Below is a small trained network, with its code and all its weights. Each question gives an input and a target symbol and asks what happens when units are switched off, that is, made to give their printed mean instead of their output.

import numpy as np


def w(rows, s, z=0):
    codes = np.array(rows[::2]) - 128.0
    scale = np.full(codes.shape[1], s)
    scale[-1] = z or s
    return codes * scale


def f(y):
    return np.maximum(y, 0)


def softmax(a):
    e = np.exp(a - a.max(-1, keepdims=True))
    return e / e.sum(-1, keepdims=True)


def log_softmax(a):
    a = a - a.max(-1, keepdims=True)
    return a - np.log(np.exp(a).sum(-1, keepdims=True))


def net(x, mask):
    ids = ['δζηθμξπστφψω'.index(c) for c in x.split()]
    T = len(ids)
    res = E[ids] + P[:T]
    u = 0
    for l in range(2):
        q, k, v = (res @ M[l].T for M in (Q, K, V))
        z = softmax(np.where(np.tri(T) > 0, q @ k.T / 2**0.5, -1e9)) @ v
        res = res + np.where(mask[u], z, O[l][:, -1]) @ O[l][:, :-1]
        u += 1
        y = f(res @ A[l][:, :-1].T + A[l][:, -1])
        res = res + np.where(mask[u : u + 12], y, B[l][:, -1]) @ B[l][:, :-1]
        u += 12
    return log_softmax(res[-1] @ U[:, :-1].T + U[:, -1])


Q, K, V, O, A, B = {}, {}, {}, {}, {}, {}
E = w([
[11,25,121,56,70,72,150,194,135,177,145,164],'δ',
[25,4,97,82,155,107,180,219,137,187,78,175],'ζ',
[149,54,141,98,158,122,233,48,68,199,250,71],'η',
[102,119,57,163,153,60,67,61,84,240,18,213],'θ',
[34,156,179,98,112,61,104,50,31,74,65,142],'μ',
[151,84,75,200,204,172,221,125,90,155,151,17],'ξ',
[42,33,65,182,115,54,25,166,158,25,174,130],'π',
[100,191,161,109,171,59,136,232,174,68,205,197],'σ',
[254,95,147,105,124,52,18,96,183,207,148,229],'τ',
[240,120,189,145,178,124,224,146,142,217,240,46],'φ',
[121,158,93,105,113,198,140,168,181,7,72,153],'ψ',
[104,188,182,168,134,197,3,160,163,94,107,125],'ω',
],0.0085)
P = w([
[187,112,90,26,195,90,62,193,1,142,144,69],'0',
[83,87,102,71,191,107,104,179,82,148,181,94],'1',
[92,95,109,95,192,110,107,169,97,123,189,95],'2',
[85,93,126,100,160,109,114,167,117,134,154,128],'3',
[101,100,135,113,145,113,121,156,130,123,135,133],'4',
[97,108,145,125,134,117,131,146,142,123,122,150],'5',
[106,106,150,138,124,121,144,130,153,112,123,159],'6',
[110,108,158,150,110,127,147,128,168,111,113,169],'7',
[109,116,166,167,101,129,163,116,180,108,107,175],'8',
[121,118,161,188,89,136,174,107,189,101,110,186],'9',
[115,120,167,187,81,137,181,104,198,101,101,204],'10',
[117,121,177,201,66,135,194,90,209,97,99,215],'11',
],0.0083)
Q[0] = w([
[8,98,156,132,129,93,87,235,201,68,128,254],'L0H1',
[140,100,124,165,183,139,178,134,95,134,222,44],'L0H1',
],0.0098)
K[0] = w([
[143,161,193,237,58,181,146,46,227,78,95,163],'L0H1',
[219,164,116,1,204,160,19,194,57,89,104,30],'L0H1',
],0.0083)
V[0] = w([
[154,182,179,182,119,92,2,101,135,150,167,124],'L0H1',
[97,179,99,187,129,248,64,168,133,58,53,60],'L0H1',
],0.0062)
O[0] = w([
[81,93,202,234,79,149,63,207,24,150,201,168,250],'L0H1',
[78,254,29,168,78,12,149,170,137,203,213,158,192],'L0H1',
],0.0066,0.0013)
A[0] = w([
[129,112,150,131,102,115,240,150,126,225,170,93,204],'L0N1',
[82,141,162,92,118,98,84,13,41,87,65,100,175],'L0N2',
[97,100,54,29,128,105,195,117,254,113,131,128,188],'L0N3',
[198,119,90,159,174,103,115,90,113,225,81,164,182],'L0N4',
[156,128,104,100,171,148,193,49,173,148,124,61,105],'L0N5',
[145,87,219,112,133,211,202,110,100,155,173,20,110],'L0N6',
[107,112,127,145,136,195,149,132,122,148,60,116,196],'L0N7',
[50,209,78,217,52,84,82,180,86,227,175,182,5],'L0N8',
[117,141,19,105,113,117,120,144,182,68,121,171,177],'L0N9',
[42,77,145,182,73,127,79,126,105,94,92,137,179],'L0N10',
[183,109,219,137,169,120,92,170,178,119,164,161,229],'L0N11',
[230,142,194,146,199,166,238,97,148,164,139,53,210],'L0N12',
],0.0062,0.0028)
B[0] = w([
[124,120,67,173,136,60,157,213,163,129,147,106,180],'L0N1',
[80,132,194,76,127,144,148,2,70,156,131,119,184],'L0N2',
[106,127,108,62,125,53,74,159,221,154,58,135,189],'L0N3',
[121,54,38,157,160,76,43,54,173,154,81,143,154],'L0N4',
[170,159,77,140,201,131,103,72,135,118,87,103,159],'L0N5',
[172,107,85,140,102,196,178,154,91,106,87,90,183],'L0N6',
[103,90,148,157,88,167,123,131,157,155,120,139,160],'L0N7',
[95,188,85,116,84,218,101,114,111,215,143,134,254],'L0N8',
[96,150,95,132,67,72,72,129,153,77,127,86,172],'L0N9',
[45,57,136,172,158,87,104,99,137,131,147,118,220],'L0N10',
[151,126,137,124,124,193,97,158,174,45,172,178,199],'L0N11',
[203,146,47,162,154,157,137,101,126,109,134,83,184],'L0N12',
],0.007,0.0073)
Q[1] = w([
[203,115,32,149,215,190,219,204,73,67,228,21],'L1H1',
[222,197,152,135,136,158,229,28,1,213,102,43],'L1H1',
],0.0062)
K[1] = w([
[200,134,91,4,163,128,31,204,30,157,152,83],'L1H1',
[52,81,121,28,209,99,122,130,2,154,129,65],'L1H1',
],0.0056)
V[1] = w([
[123,72,27,255,154,89,102,102,131,150,112,61],'L1H1',
[83,45,146,78,88,115,114,30,94,182,111,129],'L1H1',
],0.0064)
O[1] = w([
[179,214,236,180,162,63,94,147,168,151,86,81,210],'L1H1',
[145,201,123,144,58,164,101,211,65,96,1,161,254],'L1H1',
],0.0072,0.0038)
A[1] = w([
[126,21,213,180,153,109,154,204,127,89,136,127,171],'L1N1',
[178,81,151,122,175,207,134,22,106,61,120,90,166],'L1N2',
[143,50,144,139,206,109,146,55,149,137,172,127,113],'L1N3',
[70,115,127,142,83,164,140,201,89,130,143,152,255],'L1N4',
[189,173,146,140,218,94,76,35,166,198,82,98,123],'L1N5',
[147,146,91,158,159,82,216,130,132,171,97,77,204],'L1N6',
[95,194,138,108,97,122,116,92,61,168,123,183,27],'L1N7',
[133,160,255,105,169,36,93,182,183,86,83,125,176],'L1N8',
[156,132,115,115,183,143,111,109,139,68,133,190,113],'L1N9',
[132,158,173,151,181,112,129,39,180,116,198,94,133],'L1N10',
[177,134,155,165,77,253,99,133,91,119,94,148,50],'L1N11',
[146,155,23,148,120,76,170,142,138,140,158,100,219],'L1N12',
],0.0071,0.0026)
B[1] = w([
[134,52,220,178,186,177,184,117,90,28,109,119,176],'L1N1',
[117,201,170,122,72,68,189,205,207,175,209,64,202],'L1N2',
[205,33,90,105,146,135,87,71,42,182,164,164,174],'L1N3',
[161,139,195,152,90,155,131,208,107,144,126,170,255],'L1N4',
[146,118,163,49,99,153,121,162,141,164,76,248,211],'L1N5',
[108,168,194,126,125,125,40,105,153,42,155,179,189],'L1N6',
[128,115,181,101,217,154,228,53,171,87,100,87,220],'L1N7',
[157,196,48,181,196,97,207,111,82,190,131,26,214],'L1N8',
[104,137,112,76,152,107,85,55,206,111,113,121,153],'L1N9',
[137,78,89,138,45,158,99,111,19,181,120,116,178],'L1N10',
[85,113,23,88,169,42,135,117,130,139,254,171,239],'L1N11',
[52,124,168,117,88,221,101,31,109,99,101,129,207],'L1N12',
],0.006,0.0095)
U = w([
[140,183,169,86,166,61,202,171,182,166,166,105,75],'δ',
[125,123,158,97,119,204,109,139,202,104,63,100,86],'ζ',
[127,104,75,164,205,166,189,56,93,176,161,82,5],'η',
[160,137,81,123,139,133,105,130,114,195,60,159,135],'θ',
[101,151,243,141,143,185,155,94,95,1,90,132,178],'μ',
[166,98,40,92,35,147,118,191,78,128,101,160,101],'ξ',
[117,99,126,149,129,108,218,207,147,148,135,107,94],'π',
[158,97,193,126,87,154,141,159,129,155,107,71,114],'σ',
[127,49,109,83,166,104,40,89,147,81,150,220,163],'τ',
[84,161,158,146,72,151,73,169,130,196,179,154,201],'φ',
[83,176,32,78,123,71,124,78,160,100,163,64,146],'ψ',
[148,176,131,204,147,32,111,172,91,86,151,64,137],'ω',
],0.0067,0.0028)

Each question gives the input, a string of symbols that net reads in full, and the target symbol t.
The units are the heads (2 rows each of Q, K, V and O) and the neurons (one row each of A and B). Each row of codes is followed by its name. A weight is (code - 128) times the scale printed after its matrix; where a second scale follows, it is the last column's (O, A, B and U).
mask holds one flag per unit, layer by layer, with each layer's heads first. A switched-off unit (its flag False) gives its mean, the last column of its rows in O or B, instead of its output. The means were averaged over made-up inputs and are rounded, as every weight is.
A unit's drop is (log p(t) with every unit on - log p(t) with that unit switched off) / (log p(t) with every unit on - log p(t) with every unit switched off).
The circuit of an input: a set's keep is (log p(t) with only the set's units on - log p(t) with every unit switched off) / (log p(t) with every unit on - log p(t) with every unit switched off). Starting from the 12 units with the biggest drops (on a tie, the unit counted first), units are removed one at a time, each time the one whose removal leaves the highest keep (on an exact tie, the one counted first), for as long as the keep stays at least 0.8.
units of the circuit, in order: the units of the circuit, biggest drop first
top k neurons: the k neurons with the biggest drops, biggest first
k most important neurons of layer l: the k neurons of layer l with the biggest drops, biggest first
input ψ ξ τ φ ψ ζ δ π δ π ζ, target ω: most important neuron of layer 0	(L0N8)
input τ θ η η ξ ζ τ τ π, target μ: units of the circuit, in order	(L0H1 L1N1 L0N8)
input ω σ η φ π, target η: 2 most important neurons of layer 0	(L0N1 L0N10)
input η ω μ π μ, target μ: units of the circuit, in order	(L0N2 L1H1 L1N7)
input θ ζ ω η μ ω ζ τ σ σ, target μ: top 3 neurons	(L1N1 L1N11 L0N4)
input ξ μ ζ μ ξ η τ π σ, target τ: units of the circuit, in order	(L1H1 L0N11 L1N2)
input η η μ μ τ η ψ μ ω, target φ: units of the circuit, in order	(L0H1 L0N8)
input μ ω δ η μ μ ξ δ, target δ: top 2 neurons	(L1N8 L0N3)
input ζ ζ ζ μ τ σ, target μ: top 2 neurons	(L1N1 L0N8)
input τ ω δ π η π ω σ ω η, target π: 2 most important neurons of layer 1	(L1N2 L1N11)
input π ω δ ω σ ζ ζ, target τ: 2 most important neurons of layer 0	(L0N11 L0N2)
input ξ σ σ φ ξ, target θ: 3 most important neurons of layer 1	(L1N5 L1N8 L1N10)
input τ ω η φ ξ σ, target η: 2 most important neurons of layer 0	(L0N12 L0N8)
input ω τ φ δ φ σ, target η: top 2 neurons	(L1N8 L0N1)
input η δ θ ω ω σ ω ξ ω ξ, target δ: top 2 neurons	(L1N2 L1N11)
input τ δ σ τ μ ψ θ σ, target ψ: 3 most important neurons of layer 0	(L0N9 L0N3 L0N8)
input ψ ω μ ξ μ μ θ η ω ξ δ η, target τ: top 3 neurons	(L0N1 L1N6 L0N12)
input ψ ω π ω ω ξ μ, target μ: units of the circuit, in order	(L0N2 L1N7 L1H1)
input η ξ σ σ φ, target δ: top 2 neurons	(L1N2 L1N11)
input θ η ζ η, target ω: top neuron	(L0N4)
input μ δ δ ω ψ ψ φ δ ξ, target ξ: top neuron	(L0N2)
input ω σ σ ψ ζ η δ, target ψ: 2 most important neurons of layer 1	(L1N8 L1N4)
input η η δ σ π σ ω π η, target δ: 2 most important neurons of layer 1	(L1N2 L1N11)
input ω δ ζ ω ω ω ω η η φ π, target η: top 2 neurons	(L1N8 L0N1)
input ξ σ ζ μ η, target θ: 3 most important neurons of layer 1	(L1N5 L1N8 L1N10)
input φ ω θ η τ ω ω σ ψ θ ψ θ, target θ: top 3 neurons	(L0N4 L1N5 L1N8)
input δ ψ μ η, target ψ: 2 most important neurons of layer 1	(L1N2 L1N11)
input ξ σ σ σ π ω θ θ π τ ξ, target θ: top 3 neurons	(L1N5 L0N12 L1N8)
